Below are the code and all the weights of a small trained network. Each question names an input and a class and asks about switching units off, where a switched-off unit gives its printed mean instead of its output.

import numpy as np


def w(rows, s, z=0):
    codes = np.array(rows[::2]) - 128.0
    scale = np.full(codes.shape[1], s)
    scale[-1] = z or s
    return codes * scale


def norm(h):
    return h / np.sqrt((h * h).mean(-1, keepdims=True) + 1e-5)


def f(y):
    return np.maximum(y, 0)


def log_softmax(a):
    a = a - a.max(-1, keepdims=True)
    return a - np.log(np.exp(a).sum(-1, keepdims=True))


def net(x, mask):
    res = np.array(x, float).reshape(1, 3) / 4 @ E
    u = 0
    for l in range(3):
        y = f(norm(res) @ A[l][:, :-1].T + A[l][:, -1])
        res = res + np.where(mask[u : u + 10], y, B[l][:, -1]) @ B[l][:, :-1]
        u += 10
    return log_softmax(norm(res)[-1] @ U[:, :-1].T + U[:, -1])


A, B = {}, {}
E = w([
[154,187,98],'x0',
[10,151,114],'x1',
[112,179,211],'x2',
],0.011)
A[0] = w([
[178,145,220,185],'0.n0',
[154,250,126,22],'0.n1',
[121,140,113,126],'0.n2',
[121,165,200,90],'0.n3',
[105,70,224,60],'0.n4',
[116,137,132,86],'0.n5',
[72,185,177,208],'0.n6',
[116,65,185,2],'0.n7',
[121,112,114,63],'0.n8',
[115,109,156,60],'0.n9',
],0.025,0.0049)
B[0] = w([
[231,147,207,254],'0.n0',
[59,252,60,201],'0.n1',
[150,105,123,143],'0.n2',
[87,127,186,204],'0.n3',
[83,246,82,219],'0.n4',
[136,119,136,136],'0.n5',
[112,81,219,246],'0.n6',
[111,199,69,177],'0.n7',
[142,106,107,138],'0.n8',
[103,153,122,148],'0.n9',
],0.037,0.011)
A[1] = w([
[68,240,43,161],'1.n0',
[58,26,172,44],'1.n1',
[110,115,5,116],'1.n2',
[150,91,131,8],'1.n3',
[135,90,98,118],'1.n4',
[113,58,25,60],'1.n5',
[4,153,135,148],'1.n6',
[134,72,132,4],'1.n7',
[202,195,118,238],'1.n8',
[142,112,126,84],'1.n9',
],0.022,0.0021)
B[1] = w([
[60,118,1,250],'1.n0',
[215,62,131,176],'1.n1',
[45,146,196,193],'1.n2',
[115,125,124,137],'1.n3',
[109,108,157,149],'1.n4',
[59,111,236,181],'1.n5',
[214,138,36,222],'1.n6',
[134,139,145,141],'1.n7',
[115,43,58,230],'1.n8',
[112,138,128,133],'1.n9',
],0.036,0.014)
A[2] = w([
[167,163,90,81],'2.n0',
[250,81,112,147],'2.n1',
[129,140,189,47],'2.n2',
[139,138,117,134],'2.n3',
[105,158,101,169],'2.n4',
[158,119,121,25],'2.n5',
[167,104,101,253],'2.n6',
[110,198,246,106],'2.n7',
[121,183,106,211],'2.n8',
[147,140,110,128],'2.n9',
],0.025,0.0027)
B[2] = w([
[123,77,133,188],'2.n0',
[219,69,141,237],'2.n1',
[79,69,133,180],'2.n2',
[126,114,127,148],'2.n3',
[130,92,117,190],'2.n4',
[130,98,134,146],'2.n5',
[150,135,143,190],'2.n6',
[4,67,145,254],'2.n7',
[116,85,90,204],'2.n8',
[130,106,130,158],'2.n9',
],0.042,0.012)
U = w([
[24,88,192,177],'0',
[96,121,6,175],'1',
[202,52,134,177],'2',
[111,97,112,211],'3',
[156,251,184,19],'4',
[147,211,173,2],'5',
[153,241,176,19],'6',
[146,213,125,12],'7',
],0.019,0.0087)

Each question gives the input, the list of numbers given to net, and the class t.
The units are the neurons (one row each of A and B). Each row of codes is followed by its name. A weight is (code - 128) times the scale printed after its matrix; where a second scale follows, it is the last column's (A, B and U).
mask holds one flag per neuron, layer by layer. A switched-off neuron (its flag False) gives its mean, the last column of its row in B, instead of its output. The means were averaged over made-up inputs and are rounded, as every weight is.
A unit's drop is (log p(t) with every unit on - log p(t) with that unit switched off) / (log p(t) with every unit on - log p(t) with every unit switched off).
The circuit of an input: a set's keep is (log p(t) with only the set's units on - log p(t) with every unit switched off) / (log p(t) with every unit on - log p(t) with every unit switched off). Starting from the 12 units with the biggest drops (on a tie, the unit counted first), units are removed one at a time, each time the one whose removal leaves the highest keep (on an exact tie, the one counted first), for as long as the keep stays at least 0.8.
units of the circuit, in order: the units of the circuit, biggest drop first
most important unit: the unit with the biggest drop
top k neurons: the k neurons with the biggest drops, biggest first
k most important neurons of layer l: the k neurons of layer l with the biggest drops, biggest first
drop when u is switched off: that unit's drop, to one decimal
input [-6,-7,4], class 2: units of the circuit, in order : (0.n0)
input [-4,3,-3], class 1: units of the circuit, in order : (0.n0; 1.n6)
input [-3,-4,-6], class 0: top 3 neurons : (0.n0; 0.n6; 0.n3)
input [-7,0,5], class 1: top 2 neurons : (0.n4; 0.n7)
input [-3,-4,-7], class 0: top 4 neurons : (0.n0; 0.n6; 0.n3; 0.n4)
input [-5,-7,-5], class 2: top 2 neurons : (0.n1; 0.n4)
input [-4,6,3], class 2: top 3 neurons : (1.n6; 0.n6; 0.n0)
input [0,-3,-8], class 0: 2 most important neurons of layer 0 : (0.n0; 0.n6)
input [0,-1,-8], class 0: top 3 neurons : (0.n0; 0.n6; 0.n4)
input [4,-6,4], class 2: top 4 neurons : (0.n0; 0.n4; 1.n8; 0.n6)
input [-8,-7,2], class 1: 3 most important neurons of layer 0 : (0.n4; 0.n7; 0.n6)
input [-4,-5,-6], class 0: 3 most important neurons of layer 0 : (0.n0; 0.n6; 0.n3)
input [5,-6,-3], class 2: top 3 neurons : (0.n4; 0.n7; 0.n1)
input [-5,-6,-8], class 0: 4 most important neurons of layer 0 : (0.n0; 0.n6; 0.n4; 0.n3)
input [4,0,2], class 1: units of the circuit, in order : (0.n1)
input [4,-4,-6], class 0: top 4 neurons : (0.n0; 0.n3; 0.n6; 0.n4)
input [0,-5,-3], class 2: top 2 neurons : (0.n1; 0.n4)
input [-5,-8,-2], class 2: top 2 neurons : (0.n1; 1.n0)
input [-2,5,-1], class 2: drop when 0.n0 is switched off : 0.1
input [4,6,-8], class 0: drop when 0.n0 is switched off : 4.9
input [-6,4,2], class 1: most important unit : 0.n4
input [-5,-4,-6], class 0: drop when 0.n1 is switched off : 2.2
input [5,4,-8], class 0: drop when 0.n4 is switched off : 2.4
